Below is a small trained network, with its code and all its weights. Each question gives an input and a class and asks what happens when units are switched off, that is, made to give their printed mean instead of their output.

import numpy as np


def w(rows, s, z=0):
    codes = np.array(rows[::2]) - 128.0
    scale = np.full(codes.shape[1], s)
    scale[-1] = z or s
    return codes * scale


def f(y):
    return y / 2 * (1 + np.tanh(0.7978845608 * (y + 0.044715 * y**3)))


def log_softmax(a):
    a = a - a.max(-1, keepdims=True)
    return a - np.log(np.exp(a).sum(-1, keepdims=True))


def net(x, mask):
    res = np.array(x, float).reshape(1, 7) / 4 @ E
    y = f(res @ A[0][:, :-1].T + A[0][:, -1])
    res = res + np.where(mask, y, B[0][:, -1]) @ B[0][:, :-1]
    return log_softmax(res[-1] @ U[:, :-1].T + U[:, -1])


A, B = {}, {}
E = w([
[126,129,127,127,119,137,127,119,121,124,140],'x0',
[152,221,18,161,155,167,100,106,143,172,117],'x1',
[65,190,131,95,49,120,211,166,255,102,182],'x2',
[141,128,136,133,140,112,123,151,149,142,121],'x3',
[52,108,104,95,124,84,88,52,145,172,140],'x4',
[129,48,77,132,213,144,193,140,125,159,211],'x5',
[170,149,86,40,98,91,100,192,90,111,167],'x6',
],0.0095)
A[0] = w([
[54,125,115,119,86,84,67,88,141,161,150,150],'N1',
[158,188,115,59,90,71,25,148,125,41,107,52],'N2',
[166,86,162,142,208,123,18,100,3,176,95,1],'N3',
[148,178,60,160,109,153,101,124,159,171,129,12],'N4',
[167,208,64,155,137,151,130,103,126,178,125,23],'N5',
[203,187,165,173,102,179,167,163,87,65,83,100],'N6',
[133,182,244,179,135,180,110,62,165,170,77,113],'N7',
[81,113,118,83,150,34,59,47,145,171,119,24],'N8',
[91,118,236,147,68,91,37,141,133,30,78,89],'N9',
[111,46,150,116,194,86,163,147,113,107,229,84],'N10',
[166,121,108,44,151,123,90,198,94,160,219,60],'N11',
],0.0075,0.0034)
B[0] = w([
[215,149,140,217,137,108,181,234,104,88,179,184],'N1',
[102,61,125,148,187,189,48,16,195,123,181,209],'N2',
[49,199,170,86,78,109,194,174,245,139,179,254],'N3',
[182,100,170,55,48,155,165,120,109,196,51,168],'N4',
[192,91,150,106,41,78,157,91,80,204,49,182],'N5',
[194,123,139,199,168,64,185,166,98,55,181,200],'N6',
[97,53,76,150,159,169,106,54,178,109,154,201],'N7',
[254,98,135,189,170,109,198,189,55,77,193,185],'N8',
[194,194,104,86,119,182,98,105,92,218,49,218],'N9',
[168,188,44,47,150,164,125,111,76,218,52,203],'N10',
[69,32,90,129,134,184,83,100,171,93,171,189],'N11',
],0.0081,0.01)
U = w([
[138,183,72,107,178,162,93,111,101,160,120,175],'0',
[70,177,161,78,64,98,167,166,193,104,170,69],'1',
[180,95,130,159,149,81,147,180,65,73,166,94],'2',
[151,115,132,58,91,121,118,127,58,178,70,82],'3',
[86,10,112,138,167,180,91,81,152,110,152,84],'4',
[111,133,109,119,138,102,104,141,108,117,124,250],'5',
],0.014,0.015)

Each question gives the input, the list of numbers given to net, and the class t.
The units are the neurons (one row each of A and B). Each row of codes is followed by its name. A weight is (code - 128) times the scale printed after its matrix; where a second scale follows, it is the last column's (A, B and U).
mask holds one flag per neuron, in row order. A switched-off neuron (its flag False) gives its mean, the last column of its row in B, instead of its output. The means were averaged over made-up inputs and are rounded, as every weight is.
A unit's drop is (log p(t) with every unit on - log p(t) with that unit switched off) / (log p(t) with every unit on - log p(t) with every unit switched off).
The circuit of an input: a set's keep is (log p(t) with only the set's units on - log p(t) with every unit switched off) / (log p(t) with every unit on - log p(t) with every unit switched off). Starting from all 11 units, units are removed one at a time, each time the one whose removal leaves the highest keep (on an exact tie, the one counted first), for as long as the keep stays at least 0.8.
units of the circuit, in order: the units of the circuit, biggest drop first
most important unit: the unit with the biggest drop
k most important neurons: the k neurons with the biggest drops, biggest first
drop of u: that unit's drop, to one decimal
input [3,-3,8,-7,8,-8,-1], class 0: units of the circuit, in order : [N9; N2]
input [-8,-8,-2,5,-4,7,3], class 3: most important unit : N10
input [0,4,4,-4,-5,5,8], class 4: 2 most important neurons : [N11; N3]
input [4,7,4,-4,-4,1,-5], class 3: 4 most important neurons : [N5; N4; N3; N2]
input [0,-6,7,4,8,7,4], class 2: 3 most important neurons : [N1; N3; N8]
input [6,-1,-4,2,6,8,3], class 0: 3 most important neurons : [N10; N2; N7]
input [-7,8,5,5,8,-6,-1], class 2: units of the circuit, in order : [N1; N8]
input [6,6,-1,-3,8,-7,-7], class 2: units of the circuit, in order : [N8; N1]
input [-5,3,8,5,-4,-8,1], class 0: units of the circuit, in order : [N3; N9]
input [0,-2,5,-7,1,-3,-8], class 4: 3 most important neurons : [N7; N3; N10]
input [7,6,-7,0,3,-4,8], class 4: units of the circuit, in order : [N2; N11]
input [5,0,2,-3,-4,-4,-5], class 4: 4 most important neurons : [N7; N10; N3; N1]
input [4,8,-5,-8,2,1,3], class 3: 2 most important neurons : [N5; N4]
input [-6,-4,4,7,-7,-6,-5], class 2: 3 most important neurons : [N6; N10; N3]
input [-1,8,4,-7,-8,-5,5], class 2: 4 most important neurons : [N6; N9; N10; N3]
input [-5,-4,4,3,8,7,-5], class 2: most important neuron : [N8]
input [8,-4,-6,2,4,8,6], class 0: 3 most important neurons : [N10; N2; N7]
input [-8,-8,7,-2,-8,8,-3], class 0: 2 most important neurons : [N10; N3]
input [-6,5,-5,6,-3,-4,-6], class 4: 4 most important neurons : [N7; N10; N9; N1]
input [5,-6,-4,-4,1,-6,0], class 0: 2 most important neurons : [N9; N5]
input [-2,8,6,-7,-5,4,3], class 3: units of the circuit, in order : [N5; N4]
input [-7,-5,1,-3,1,5,8], class 4: most important unit : N11
input [0,3,7,-7,5,-1,8], class 4: 3 most important neurons : [N2; N3; N11]
input [6,5,-3,7,3,4,-3], class 5: units of the circuit, in order : [N9; N10; N2]
input [-7,-3,6,-2,2,3,-5], class 5: units of the circuit, in order : [N3; N2]
input [3,7,2,3,-1,-2,-2], class 3: units of the circuit, in order : [N5; N4]
input [-1,-6,-8,-3,-8,1,7], class 1: units of the circuit, in order : [N3]
input [-5,-1,5,-3,-3,3,6], class 4: units of the circuit, in order : [N3; N11]
input [5,-6,1,-8,-2,-2,8], class 4: drop of N11 : 0.2
